Below are the code and all the weights of a small trained network. Each question names an input and a class and asks about switching units off, where a switched-off unit gives its printed mean instead of its output.

import numpy as np


def w(rows, s, z=0):
    codes = np.array(rows[::2]) - 128.0
    scale = np.full(codes.shape[1], s)
    scale[-1] = z or s
    return codes * scale


def f(y):
    return y / 2 * (1 + np.tanh(0.7978845608 * (y + 0.044715 * y**3)))


def log_softmax(a):
    a = a - a.max(-1, keepdims=True)
    return a - np.log(np.exp(a).sum(-1, keepdims=True))


def net(x, mask):
    res = np.array(x, float).reshape(1, 8) / 4 @ E
    y = f(res @ A[0][:, :-1].T + A[0][:, -1])
    res = res + np.where(mask, y, B[0][:, -1]) @ B[0][:, :-1]
    return log_softmax(res[-1] @ U[:, :-1].T + U[:, -1])


A, B = {}, {}
E = w([
[132,125,132,146,101,152,155,126,155,148,114],'x0',
[201,173,197,62,98,89,148,11,183,22,69],'x1',
[157,247,121,191,200,22,196,172,153,154,100],'x2',
[135,160,191,254,196,253,59,141,136,36,141],'x3',
[127,129,131,141,110,142,146,125,145,141,121],'x4',
[108,167,109,44,161,215,234,156,188,70,223],'x5',
[150,84,138,99,183,80,88,139,137,110,164],'x6',
[24,49,180,124,216,114,243,121,104,88,51],'x7',
],0.0092)
A[0] = w([
[106,113,106,47,61,53,156,151,128,168,125,121],'n0',
[172,114,70,147,131,150,134,179,83,147,156,103],'n1',
[68,91,171,95,170,126,173,149,96,98,68,104],'n2',
[167,171,103,87,94,171,100,114,158,163,194,143],'n3',
[135,80,144,158,99,92,57,82,103,158,61,131],'n4',
[140,117,53,51,119,90,166,122,128,174,121,55],'n5',
[98,154,90,70,125,163,152,156,176,85,174,116],'n6',
[203,182,99,107,69,133,82,136,125,142,182,67],'n7',
[120,142,119,61,147,172,183,139,148,96,197,116],'n8',
[141,170,106,162,171,80,156,161,148,150,120,4],'n9',
[72,62,178,125,171,130,208,102,103,125,101,120],'n10',
[98,9,107,71,51,237,84,66,100,112,141,82],'n11',
[141,160,158,88,116,105,134,39,147,62,117,81],'n12',
[144,155,120,94,138,122,84,118,103,145,157,69],'n13',
[170,198,109,169,156,84,178,168,163,128,113,129],'n14',
[157,149,205,83,109,108,133,86,169,72,77,103],'n15',
[122,169,109,131,118,132,147,129,85,114,114,197],'n16',
[153,142,202,205,156,182,100,181,137,57,151,90],'n17',
[47,76,73,156,162,139,128,208,123,167,157,89],'n18',
],0.011,0.0037)
B[0] = w([
[77,163,139,114,215,215,79,143,175,29,65,214],'n0',
[101,184,69,112,113,136,153,118,132,184,110,172],'n1',
[246,150,161,104,180,174,48,61,172,228,184,201],'n2',
[174,139,170,83,140,131,102,99,107,155,144,193],'n3',
[114,82,193,181,74,91,158,174,31,156,17,216],'n4',
[47,138,115,144,175,200,80,70,177,51,48,194],'n5',
[123,21,197,212,117,62,108,161,73,194,23,190],'n6',
[240,138,197,103,135,158,85,20,213,234,158,200],'n7',
[91,60,214,171,69,74,221,172,82,156,25,201],'n8',
[178,127,92,133,183,117,197,191,81,87,166,178],'n9',
[244,198,173,109,181,180,100,37,108,212,150,210],'n10',
[206,102,93,155,208,99,220,213,132,29,224,249],'n11',
[54,133,38,77,33,101,135,108,129,187,170,206],'n12',
[158,93,133,93,119,146,108,130,149,137,138,149],'n13',
[203,104,135,126,174,53,167,187,82,47,198,206],'n14',
[11,169,30,57,56,104,158,187,127,150,197,212],'n15',
[159,106,129,128,141,123,115,132,152,89,139,147],'n16',
[42,149,118,125,172,229,73,118,194,72,21,228],'n17',
[39,156,27,38,1,122,174,160,173,185,166,220],'n18',
],0.0079,0.018)
U = w([
[192,146,181,123,145,141,106,69,182,220,147,215],'0',
[47,140,141,134,163,192,99,123,214,25,42,57],'1',
[38,136,58,106,52,101,146,156,167,190,175,59],'2',
[185,110,128,138,170,83,171,201,118,34,185,255],'3',
[106,64,217,156,97,70,146,173,68,187,8,57],'4',
],0.012,0.004)

Each question gives the input, the list of numbers given to net, and the class t.
The units are the neurons (one row each of A and B). Each row of codes is followed by its name. A weight is (code - 128) times the scale printed after its matrix; where a second scale follows, it is the last column's (A, B and U).
mask holds one flag per neuron, in row order. A switched-off neuron (its flag False) gives its mean, the last column of its row in B, instead of its output. The means were averaged over made-up inputs and are rounded, as every weight is.
A unit's drop is (log p(t) with every unit on - log p(t) with that unit switched off) / (log p(t) with every unit on - log p(t) with every unit switched off).
The circuit of an input: a set's keep is (log p(t) with only the set's units on - log p(t) with every unit switched off) / (log p(t) with every unit on - log p(t) with every unit switched off). Starting from the 12 units with the biggest drops (on a tie, the unit counted first), units are removed one at a time, each time the one whose removal leaves the highest keep (on an exact tie, the one counted first), for as long as the keep stays at least 0.8.
units of the circuit, in order: the units of the circuit, biggest drop first
top k neurons: the k neurons with the biggest drops, biggest first
drop when u is switched off: that unit's drop, to one decimal
input [-8,4,-6,-4,4,4,4,7], class 0: units of the circuit, in order	n10
input [0,-7,-8,-1,5,8,-8,2], class 3: top 2 neurons	n11, n4
input [6,-5,0,0,3,0,1,-6], class 0: top 2 neurons	n7, n15
input [8,-5,0,6,-1,-6,1,6], class 0: top 3 neurons	n10, n2, n0
input [-1,6,-6,2,1,-4,8,7], class 0: top 2 neurons	n10, n2
input [-3,8,-3,5,-1,6,-5,-7], class 2: top 4 neurons	n15, n12, n10, n2
input [-6,8,-3,-8,-8,1,4,6], class 1: top 3 neurons	n0, n5, n18
input [4,4,7,-2,-4,5,0,-6], class 3: top 4 neurons	n14, n10, n2, n9
input [3,4,6,5,8,0,6,4], class 3: top 4 neurons	n14, n0, n5, n9
input [8,-5,-8,0,4,7,-1,3], class 3: top 2 neurons	n11, n4
input [7,6,-7,-7,-6,5,7,-1], class 1: top 4 neurons	n0, n5, n14, n18
input [-1,4,-5,-1,7,6,7,3], class 4: top 2 neurons	n8, n6
input [7,-8,-4,-3,2,-3,-6,8], class 0: top 4 neurons	n10, n2, n15, n12
input [-5,7,2,-3,4,8,-4,6], class 4: units of the circuit, in order	n8
input [-1,-6,6,3,1,-4,7,3], class 2: top 2 neurons	n18, n11
input [6,6,3,4,-3,6,-8,6], class 0: top 4 neurons	n10, n2, n18, n4
input [-2,1,-5,4,-3,-1,-5,3], class 3: drop when n5 is switched off	0.2
input [4,4,-7,-2,0,-5,1,-3], class 3: drop when n11 is switched off	2.0
input [7,2,-3,-5,-7,-5,-2,2], class 1: drop when n0 is switched off	1.1
input [4,6,5,-2,0,-5,-6,4], class 2: units of the circuit, in order	n15
input [7,-1,1,-2,-8,1,-3,8], class 0: drop when n3 is switched off	0.0
